Here is a tiny trained network, its code and every weight. The questions are about switching its units off for an input and a class, where a switched-off unit gives its printed mean instead of its output.

import numpy as np


def w(rows, s, z=0):
    codes = np.array(rows[::2]) - 128.0
    scale = np.full(codes.shape[1], s)
    scale[-1] = z or s
    return codes * scale


def f(y):
    return np.maximum(y, 0)


def log_softmax(a):
    a = a - a.max(-1, keepdims=True)
    return a - np.log(np.exp(a).sum(-1, keepdims=True))


def net(x, mask):
    res = np.array(x, float).reshape(1, 3) / 4 @ E
    y = f(res @ A[0][:, :-1].T + A[0][:, -1])
    res = res + np.where(mask, y, B[0][:, -1]) @ B[0][:, :-1]
    return log_softmax(res[-1] @ U[:, :-1].T + U[:, -1])


A, B = {}, {}
E = w([
[80,67,192,20,128,72,98],'x0',
[12,190,166,142,31,191,132],'x1',
[78,55,98,108,83,213,108],'x2',
],0.011)
A[0] = w([
[161,89,90,142,144,68,125,172],'n1',
[148,108,170,199,155,180,140,84],'n2',
[147,98,120,127,163,116,156,133],'n3',
[153,206,91,176,209,41,161,178],'n4',
[22,148,69,84,43,164,173,241],'n5',
[193,129,66,207,136,254,177,142],'n6',
[80,28,82,59,153,64,105,231],'n7',
[128,3,65,89,138,161,25,218],'n8',
[200,191,136,164,110,102,153,168],'n9',
[82,85,156,119,61,113,128,217],'n10',
[76,227,140,132,81,163,135,175],'n11',
[81,145,44,225,122,102,100,109],'n12',
[194,50,65,94,123,200,120,217],'n13',
[83,154,109,204,123,175,78,249],'n14',
[90,176,74,177,144,104,130,254],'n15',
[61,255,117,119,36,70,101,224],'n16',
[217,74,76,60,147,150,164,193],'n17',
],0.0082,0.003)
B[0] = w([
[137,177,200,90,103,165,201,192],'n1',
[132,97,82,165,130,79,44,161],'n2',
[114,139,165,80,104,131,183,167],'n3',
[149,139,174,134,59,197,188,233],'n4',
[157,161,197,128,82,154,145,241],'n5',
[163,84,27,123,183,234,34,249],'n6',
[200,27,183,43,192,33,55,232],'n7',
[249,42,183,105,205,93,90,229],'n8',
[165,152,128,124,95,186,134,200],'n9',
[152,132,248,165,133,62,124,190],'n10',
[119,186,145,107,3,225,148,231],'n11',
[162,75,70,155,142,171,86,189],'n12',
[203,98,174,37,219,140,165,208],'n13',
[136,143,126,150,151,213,163,213],'n14',
[98,46,93,144,96,206,194,197],'n15',
[82,158,227,109,49,146,173,242],'n16',
[89,119,172,36,91,106,183,214],'n17',
],0.006,0.011)
U = w([
[72,191,221,109,89,166,254,192],'0',
[157,49,224,75,205,60,110,194],'1',
[73,176,101,202,200,71,82,29],'2',
[41,153,211,144,108,39,77,152],'3',
[106,124,86,140,76,41,57,4],'4',
[158,121,125,211,100,199,135,168],'5',
[95,101,49,157,235,194,146,69],'6',
[54,81,82,197,139,83,118,19],'7',
],0.007,0.0022)

Each question gives the input, the list of numbers given to net, and the class t.
The units are the neurons (one row each of A and B). Each row of codes is followed by its name. A weight is (code - 128) times the scale printed after its matrix; where a second scale follows, it is the last column's (A, B and U).
mask holds one flag per neuron, in row order. A switched-off neuron (its flag False) gives its mean, the last column of its row in B, instead of its output. The means were averaged over made-up inputs and are rounded, as every weight is.
A unit's drop is (log p(t) with every unit on - log p(t) with that unit switched off) / (log p(t) with every unit on - log p(t) with every unit switched off).
The circuit of an input: a set's keep is (log p(t) with only the set's units on - log p(t) with every unit switched off) / (log p(t) with every unit on - log p(t) with every unit switched off). Starting from the 12 units with the biggest drops (on a tie, the unit counted first), units are removed one at a time, each time the one whose removal leaves the highest keep (on an exact tie, the one counted first), for as long as the keep stays at least 0.8.
units of the circuit, in order: the units of the circuit, biggest drop first
most important unit: the unit with the biggest drop
top k neurons: the k neurons with the biggest drops, biggest first
drop of u: that unit's drop, to one decimal
input [-4,-4,-7], class 0: most important unit	n4
input [-5,7,8], class 5: top 4 neurons	[n6, n12, n17, n1]
input [-5,7,5], class 5: top 4 neurons	[n6, n12, n17, n1]
input [0,-5,-6], class 0: units of the circuit, in order	[n4, n8]
input [-6,-4,-3], class 6: top 3 neurons	[n6, n11, n16]
input [8,4,3], class 1: top 2 neurons	[n7, n8]
input [-6,-5,0], class 6: units of the circuit, in order	[n6, n16]
input [-7,-8,-8], class 0: top 3 neurons	[n4, n1, n17]
input [6,5,8], class 1: top 2 neurons	[n8, n7]
input [5,4,5], class 1: drop of n8	0.3
input [-8,-4,4], class 6: drop of n6	0.1
input [-8,7,-6], class 5: drop of n6	1.2
